rf_dq: [  6  59  38   4  11 -13  31  33 -28 -16 -40  -6 -16  12  12  30 -17 -29
  -1 -28 -74  33   8  -1 -11  -6  53]
[-14  48  -2  -6  22 -40  48  71  -3   5 -69  31  10  13  27  34 -23 -10
 -15 -29 -29  -3  17  -9 -33  -5  17]	rf_dq
lz_nb: [ -2  16  -8 -10  20 -23 -22   5   0 -12  20 -28  -6 -10 -14  -7  33   5
   3 -11   1  -1 -34  18 -24   4  14]
gt_sl: [ 31 -26  -2 -22  41  -6  25  -3   8 -30   5 -12 -10  39  -2 -31 -19  -6
 -19  13  14 -10  -1 -14  -7  14  28]
[ -8  24  14   1   6 -21  -5  10  -9 -32 -20 -17  -5   6  11  14   1 -15
   7 -11 -25  20  -7   0  13   0  25]	rf_dq
gt_sl: [ 11   7  -6   1  33 -12 -21   8   7  25 -18 -21 -34  22  23  -6 -22 -12
  -5 -11  11  -4 -30  -1  12 -19   6]
gj_nt: [  8  -7  -7  -7  -7   3   0  -2   8   5  12  11  -1  -6   2   3  -2  -2
   0   4   1   2 -11  -5  -2  -7   0]
zg_fz: [-19   6 -21  15  12  67  40 -10 -61 -14 -35 -11   5 -13  -8   1   2 -17
  -5 -19  20 -10  35 -13  56  43   0]
zp_cz: [-85   6   8  10   4  38   0   0   1  13  -4 -10  37 -10   8 -16   1  44
  31 -22 -35 -49  25 -51 -13 -10 -33]
[ -7 -17  -4   3 -13  -2  15  -7 -40   4  -1 -24 -45   7   0   9   3  25
  20 -16  -3  -9  15   8  -7  22  14]	zg_fz
[ 10 -12 -12 -36 -82  23 -16  -6  56  45  27  41   1  13  30  21 -28 -20
 -12  43   4  12 -48  -5 -17 -58  -7]	gj_nt
zf_zc: [  4  -9  12   1  13 -17  15  -1  23  71 -23  -4 -11 -18 -19   2  42  12
  24  -7  22  -3   9 -37  33  10   3]
pz_fd: [ -1  23 -10 -27   9  -7 -14 -14 -24  61   6   9 -17 -41  24 -11 -53  21
  15  -1   8  -5  28 -23  26   0  30]
gj_nt: [  2 -11  -3 -21 -47  12 -10  -6  32  27  24  26   2   4  20  19  -7 -12
   1  29   0   2 -25  -4  -8 -33   5]
nh_bl: [ 24 -50  -1  -1 -18  21 -11  -5  58 -38 -34  -9  26  52   6  17  -2 -37
   1  32   1  -6  25 -19 -13 -24 -17]
[ -4   3   3  21  38  -5  14   3 -30 -21 -11 -26  -1  -6 -21 -14   9  11
   2 -19 -10  -3  23   6  -2  33  -1]	gj_nt
dt_dh: [  3  -2  24  22  -6  -5 -19  -4  -4 -22   3   4 -13  11   7  -2  16  22
  12   8  23  -4   1   7  -2 -16  -1]
[ -7  15  -7  16  -1  32  11   4 -17 -10   8   0  20 -21 -27   9   5 -23
  -7 -27  30  10 -21 -33  16  18   4]	zg_fz
[-26 -14 -20 -48   7   4  -8 -11  -7 -29  15  10  -5 -17 -14  -5   5  28
 -22 -47  29  24 -21  56 -15  14  12]	nh_bl
[  2  -5  -3 -25  -8  -4 -22   2  -7 -11 -19   0 -19 -15  37  -5   5  11
 -16  38 -10   5  -1   8  22  -6 -42]	lz_nb
[ -7  -3 -34 -16   8   1  22  10   1  26  -4 -12  10  -1  -8   9  -7 -19
  -4  -7 -25  -1   1  -4   9  26   6]	dt_dh
[ 25  40  -8   9  24  -1 -12 -12 -40  -1 -11 -17 -33 -29  12  39 -15 -49
 -55 -19  23  -3 -48 -45  -5  19 -16]	gt_sl
lz_nb: [  7 -22 -14  -9   1 -30 -32  -1  -2  -2 -33 -18 -12 -20  51 -15   7  23
 -22  53  -9 -19   0  12  23   2 -21]
[ 36 -11 -14 -16   4 -17   8  19  12 -66  20  28 -12   1 -17  23 -14 -12
 -11  55 -11  53 -44  40   6 -28  11]	zp_cz
nh_bl: [ 12   3 -10   7 -10 -22 -22   4  14 -13 -15 -15   9   2   6   7  10  -6
  11  26   2  11  21 -12 -12 -26  -6]
mf_rn: [ -7 -22  -6  22  -4 -14   0  12  30 -10 -17   9  23  -6  15  -8 -27   1
  -4   5  -3   3  16   5   7  13 -10]
[-11 -25   5  -7  -3   1  12   1   9   5 -10 -19   0  -4 -14  30   2  -5
 -14  -7  -3  46  -4   8 -13   8  10]	nh_bl
[-49   7 -33  13  13 -12   3  -8  14  24 -16 -22 -13  25  10   1 -24  -3
  30   4 -26   6   7   5  28 -18  24]	gt_sl
[-28  31   4 -24  12   6 -30  23  -7  -3   3 -27  14  -2   2  40  30  23
  22 -44  51  26  11  42   7  -3  12]	nh_bl
[ -9  -1  -1 -19   0   0   2  -3   3  20  37  19 -18 -15  24  -9 -16  15
  -9  10   5   2  -6  -1 -16  -6  -4]	pz_fd
[ 16   6  -1  30  33   4  -9 -10 -17   0  16   3 -13   0   5 -22  -6 -21
 -13  13   0 -33 -32 -23  20  15   3]	nh_bl
dt_dh: [-12  -3 -11 -10  -2   4  17  -4   6  26   4  -4  17  -6  -2   1  -2 -18
   0  -9 -16   5  -3  -8   0  20   3]
[-19  18   1 -41 -13 -23  11  38 -16  31 -18  13   8  28   4 -19  -8  11
 -17  59   6  14  26  -5  25 -19  17]	zg_fz
[ -8 -15 -13  11 -13   6  26 -20 -45   1 -17 -22 -39   9  20   2   7  20
   6 -11   2 -12  40  15  17  17   4]	zg_fz
[-37  22 -18  25 -10  -8  23 -14  -4  20 -22  -6  26  -7  -6  24  19   9
  49 -11 -24  27  26  21  13 -15  11]	gt_sl
[-10 -41  -5   9  28  23 -24  11  23  31  12 -20 -18   0 -38 -19 -13  34
 -16  19   6  18 -31  18 -22  12  -5]	mf_rn
[ -9   2  -2 -13  -8  -8   7   0 -10   1 -11  -8 -12   9   4 -14  -8  10
  -1  24  -1  -9  11   7  -5   0  -1]	zg_fz
[  3  -1  11 -20 -24 -29   2  38 -10  51  23   2   9  26  -8   2  -1  27
   2  -8 -18  30 -11   8   3 -23  33]	zg_fz
[-13  -6 -14   8 -12   3  27 -13   7 -23  18  10  33   3 -21 -14  -6   2
 -22   9  22  10  29 -18  10  26   7]	gt_sl
zg_fz: [  1 -25   1 -10 -21 -36  16  -6 -36  22  21 -32 -50  22   4  10  -9  47
  23 -13 -28   1   7  21 -19  -9  19]
[  3   9   3   4  -5   2  -5   8  -1   4  -1  -4  13   0 -10  20  14   9
  13   0   7  -4   4   3 -11  -7   5]	gt_sl
zp_cz: [ 65  18  24  27 -15  -6 -17  18 -19  18   5  -1  20  24   7  18  24 -32
 -25  29   3   9 -17  19 -34 -26  19]
[ 27   7  61  38   4 -28 -50 -18 -15 -59   2  18 -39  17   7  -9  30  56
  17  12  72  -4  11  16 -14 -53 -17]	dt_dh
rf_dq: [  6  -7  22  -8 -13   1  -1  -9 -25 -36  -3 -33  -9  13  13   5  19  -3
   7  -8 -30  32 -11   5  10   5  40]
[ 13 -19 -52  19  -1 -38 -16  28  55  28  -8 -55  53  53  -2 -18 -10  12
 -15   1  55  11  -9   7 -19 -39  52]	gt_sl
zf_zc: [-15  -1  -9  -3 -17  12  -4  16  -1 -28   9   8   1  10   2  -1  -9  -2
  -4   6 -12   6 -10   5 -12   2  -3]
[ 17   6  -4  -1   0  15 -12 -16 -13  49   9 -17  25 -32  46  -3  43   4
  -3 -10 -29 -24   2  -5 -47   3  -3]	zp_cz
[  7   8  23 -20  12   9  15 -17 -30 -27   4   6 -33  -5   5  11   6  -2
   0   7 -22  -5   9   7   5  13 -10]	gt_sl
[  0  -7 -11 -46   4  -9 -35   6   1 -12 -14 -17 -23 -23  34  -4  18  13
  -5  24 -11  12 -16  12   6 -10 -38]	lz_nb
[ 57   4  -8 -11   9 -26  -4 -22  -8  24   4  -2 -22 -10  23   5  24 -42
 -23   9  10  19  -8  32  -5  12  17]	zp_cz
[-21   0  -8  -8  13   2  12 -10   6   5  17  10  18  -8  -9   5  22  -3
   4   9 -10  -4 -14 -10  -5 -10  10]	mf_rn
[ 17  -2   6 -16  11 -31 -27   7  49  17   4  23  16  13  22 -10   0  -9
  10   9 -36   9  -1  17 -16 -24 -12]	zg_fz
pz_fd: [ 10 -10  -4  -7   2  -4   1   0   2 -13  10  -2  -7  -6  -8  -5   1   5
 -11  -1   0  -6   1   1 -10  -1   0]
[  8  -7   2  -1  -4  -1   2  -2   4 -10  14  -1  -7  -6   7   3   2   2
  -9   0   0   0  -5   0 -10  -6  -6]	pz_fd
[ 15   2  59  34   6 -17 -51 -12 -17 -63  13   9 -41  13  11  -4  23  60
  18   7  59  -8   6  13 -14 -54 -12]	dt_dh
[ 10   6  12  -7   3  10   7  20  -4  14   6 -31  12  22   3   1  21  -9
  11  -5   2 -19  -5  -8  -5   5  -2]	zf_zc
[ -6  13 -10  -7  14 -11 -16 -33 -69  38 -42 -16  10 -12 -35 -22 -11   6
  12 -38 -21 -34  44 -18  35  20  27]	pz_fd
[ 17  -6 -10 -23  13 -22   7 -11  13 -16   6   7 -46  -8  -7   1  -8 -14
  -3   2  22  32   1  27  27  25   5]	zp_cz

bbtd: [  6 -10  -3   3   9  11  -5  18   8   3  -2 -17   9 -19  -3  10  11 -14
  -2   2  21  12  -7  -8  15   4   7]
[ -5  10  13   5 -15 -16 -33  -4  25   3  -8  31 -18  -2   2  -9  -9  41
 -12 -22 -17  -8  22   3 -11   8 -11]	bbtd
bmfs: [-28 -11  18  11  32  17 -31  43 -35  30 -34  22  34 -15  43 -12  42 -34
  54  55 -10  20 -38 -17  97 -46   8]
lqzz: [ 35  20  26  -4 -23  -3 -35   1   5   5 -16  15   6  12  25 -35 -17  10
  10   0 -23  32  18 -18 -15 -10   4]
lpzm: [  8  -1  10  -6   0   5   0  12  -2 -24  21  -6  17  -6  -7   4 -14  12
  26 -20   7  -1  -6   4   5   4  23]
gqsq: [ 15  11 -19  -8   7  -7 -15   4 -10   0  -1  -4   1 -19 -19   7  16   1
   0  10   1  -3 -17 -21 -15  24 -16]
dmsj: [ -7 -15   7  -7   3  -9 -34  11  -8  11 -12   5 -16  -6  15   5  -2 -10
  18  14  -4 -20  -7   2  13   0   6]
[  5  -8  21   3  15 -24  20  18 -17   5 -31 -11  12  23  22  15   1  11
  19 -11  -5   3  -9   9  10  20 -13]	dmsj
[  1   9 -14  -6 -20  -2  -1  19  -2   5  -1   2   8  11   0  -1  18 -22
   5  16  -2  -2  17 -17  -1  -5  11]	lqzz
[ 19  11   5  32  10   4   7  -5 -25  -9  16 -15  24  -1  -3  33   6  -6
   0  26 -15   0   8  -1  -2 -35   9]	bbtd
[ 52  38  26 -18  11  15 -48 -11 -14  -8  -1 -17   8 -15  -2  -7  -9  44
 -11  -3  -3  23   5  15 -22  18 -19]	lqzz
[-17  16   2 -19 -40 -38 -19 -11   1   9  13   6 -18  28   4 -32 -22  21
  -4 -40 -36 -24   5  -3 -21  30 -19]	bbtd
lqzz: [ -6   5  -4  10  34   1 -22  -7  24 -21  -1  14   5 -28  25 -14 -12  -8
   3 -42 -26 -42  16 -15 -18  -8 -11]
[ 12  24   0  32 -26   8 -16  16   7  -2  -8  34 -27 -29   1  16  14  59
   0 -22  45 -18  -8  19 -10  63 -11]	bmfs
hgdl: [ -6   1  48   7 -11  50 -41 -24  23  -2   6 -39 -31 -22  -2 -12 -34 -18
 -49  -7  -8  26  -8 -53  17 -15 -25]
hgdl: [ 24  18 -25 -31  28  20  28   5   9 -24 -12  46 -35 -35  -8  -2  -9  -8
  25  24  16 -38  13   5 -49   8   0]
[-28  12   4 -29 -27 -19 -48  -6  36  14 -41  41 -38  17   3 -23 -24  49
   3 -48 -19  -3  10   6   7  48 -35]	bbtd
[ 18  -8   5   6   9   1  45 -10 -32 -10  44 -25  18  -5   7   8   2 -21
 -11  21  -6   0 -16  10  -6 -29  10]	bbtd
[-14 -12  -1  -5  -2  17 -18  13  13  12 -34  19 -13   6  -1  -2  -3  13
   4 -11  20  10  13   4  15  22  -7]	bbtd
[ 19  44  -1  21   3   8  -3 -20  -1  -8  -4  -5  -8 -33  27  16 -31  12
 -24  18  33   9 -12 -31  -2   7  -8]	hgdl
bbtd: [ -5  29  -9  13  -5  -8 -23 -11   8  -7   5  19  -3   0  -3  25   9  32
   2  -4 -18   2  15   4 -17 -30 -27]
[  7  13  -4  24 -12 -25  -6 -37 -28 -12  31 -10   4   6  13  -3 -12  13
 -12  -1 -45 -21   8  19 -44 -17 -13]	bbtd
[  1  19  16  14  -2 -14  -8 -32 -12  13  15  15   5  12   6   5   3  23
   8   2 -29   3  15  14 -28 -33  -9]	bbtd
dmsj: [ -3   3 -26  45  -8   3 -71 -26  46 -18  28  52 -10 -33   4 -34 -60  -5
  20  51  29 -44 -36  15 -20  -5  41]
lpzm: [ -7  33   0 -17  -3  10  15  -7 -12   9   4   5 -20  15 -12  49  20 -42
 -38   2  13  42  -5  -5   5  10 -37]
[ 18  15   4 -17  -7  21  -1 -19  -6  13 -21 -19  23  19  10  -7  -6  -4
  17  25  13  11 -21 -10 -16  39   5]	lqzz
[  7  20 -21  -1 -12 -22  -2  23 -10  -6  -9  -4   3 -15  -9   4   7  -3
  -9 -20  -7  -4 -10  -6 -10 -10 -15]	gqsq
[  9 -19   8   5 -15 -33   3   8  20  -7  10   8  30   4  25  -6 -25  33
  33  -7  11 -28  18  15  14  -4  58]	lpzm
[  4  15  -4  18   2  22  11 -20 -18  14   7   1 -22   3  15  11 -10   8
 -12   5  15   7  -8 -28 -14   6   5]	hgdl
